Below are the code and all the weights of a small trained network. Each question names an input and a class and asks about switching units off, where a switched-off unit gives its printed mean instead of its output.

import numpy as np


def w(rows, s, z=0):
    codes = np.array(rows[::2]) - 128.0
    scale = np.full(codes.shape[1], s)
    scale[-1] = z or s
    return codes * scale


def f(y):
    return y / 2 * (1 + np.tanh(0.7978845608 * (y + 0.044715 * y**3)))


def log_softmax(a):
    a = a - a.max(-1, keepdims=True)
    return a - np.log(np.exp(a).sum(-1, keepdims=True))


def net(x, mask):
    res = np.array(x, float).reshape(1, 8) / 4 @ E
    y = f(res @ A[0][:, :-1].T + A[0][:, -1])
    res = res + np.where(mask, y, B[0][:, -1]) @ B[0][:, :-1]
    return log_softmax(res[-1] @ U[:, :-1].T + U[:, -1])


A, B = {}, {}
E = w([
[74,97,160,149,141,94,106,147,81,140],'x0',
[80,24,81,117,254,160,133,98,180,38],'x1',
[54,52,224,123,80,107,39,34,112,139],'x2',
[63,83,221,47,153,204,208,127,74,106],'x3',
[188,131,185,139,111,167,54,91,219,185],'x4',
[163,229,123,79,32,113,90,199,129,72],'x5',
[134,51,45,210,21,62,244,106,49,218],'x6',
[166,89,209,85,107,170,153,154,199,218],'x7',
],0.0065)
A[0] = w([
[162,142,226,152,33,40,78,67,122,108,112],'N0',
[91,149,121,141,120,82,166,141,105,174,24],'N1',
[145,131,79,168,163,173,197,122,141,102,111],'N2',
[118,71,127,197,78,136,144,163,89,195,59],'N3',
[125,113,90,106,103,65,154,121,68,181,5],'N4',
[191,105,31,94,238,133,253,196,166,172,219],'N5',
],0.0071,0.0028)
B[0] = w([
[156,154,55,133,105,91,129,165,97,190,206],'N0',
[135,157,183,97,202,154,191,2,211,108,151],'N1',
[179,225,154,150,119,8,106,119,119,112,172],'N2',
[114,92,166,153,125,151,180,90,217,111,187],'N3',
[56,20,135,105,160,160,214,20,143,164,173],'N4',
[158,88,79,231,109,119,46,109,84,108,254],'N5',
],0.0086,0.0083)
U = w([
[54,134,238,18,156,238,154,47,165,77,2],'0',
[170,197,66,237,3,60,82,139,109,218,254],'1',
],0.0063,0.0019)

Each question gives the input, the list of numbers given to net, and the class t.
The units are the neurons (one row each of A and B). Each row of codes is followed by its name. A weight is (code - 128) times the scale printed after its matrix; where a second scale follows, it is the last column's (A, B and U).
mask holds one flag per neuron, in row order. A switched-off neuron (its flag False) gives its mean, the last column of its row in B, instead of its output. The means were averaged over made-up inputs and are rounded, as every weight is.
A unit's drop is (log p(t) with every unit on - log p(t) with that unit switched off) / (log p(t) with every unit on - log p(t) with every unit switched off).
The circuit of an input: a set's keep is (log p(t) with only the set's units on - log p(t) with every unit switched off) / (log p(t) with every unit on - log p(t) with every unit switched off). Starting from all 6 units, units are removed one at a time, each time the one whose removal leaves the highest keep (on an exact tie, the one counted first), for as long as the keep stays at least 0.8.
units of the circuit, in order: the units of the circuit, biggest drop first
most important unit: the unit with the biggest drop
top k neurons: the k neurons with the biggest drops, biggest first
drop when u is switched off: that unit's drop, to one decimal
input [-8,8,0,-1,-5,-4,-3,-2], class 1: most important unit => N5
input [3,-8,2,2,-6,4,1,7], class 0: units of the circuit, in order => (N5, N1)
input [0,-7,3,-5,-4,-6,8,-6], class 0: units of the circuit, in order => (N4, N1)
input [7,-1,-3,2,-7,-8,6,-8], class 0: top 2 neurons => (N4, N1)
input [-3,-2,0,2,-2,3,7,-4], class 0: units of the circuit, in order => (N4, N1, N5)
input [-2,0,6,-1,-3,-3,6,-6], class 0: top 2 neurons => (N4, N5)
input [8,1,7,8,6,0,7,-5], class 0: top 2 neurons => (N5, N3)
input [3,-2,6,-1,-2,-5,4,-6], class 0: drop when N5 is switched off => 0.2
input [7,0,2,0,-3,-4,-2,-2], class 0: drop when N0 is switched off => 0.3
input [8,-1,7,1,4,2,-8,-8], class 1: drop when N1 is switched off => 0.1
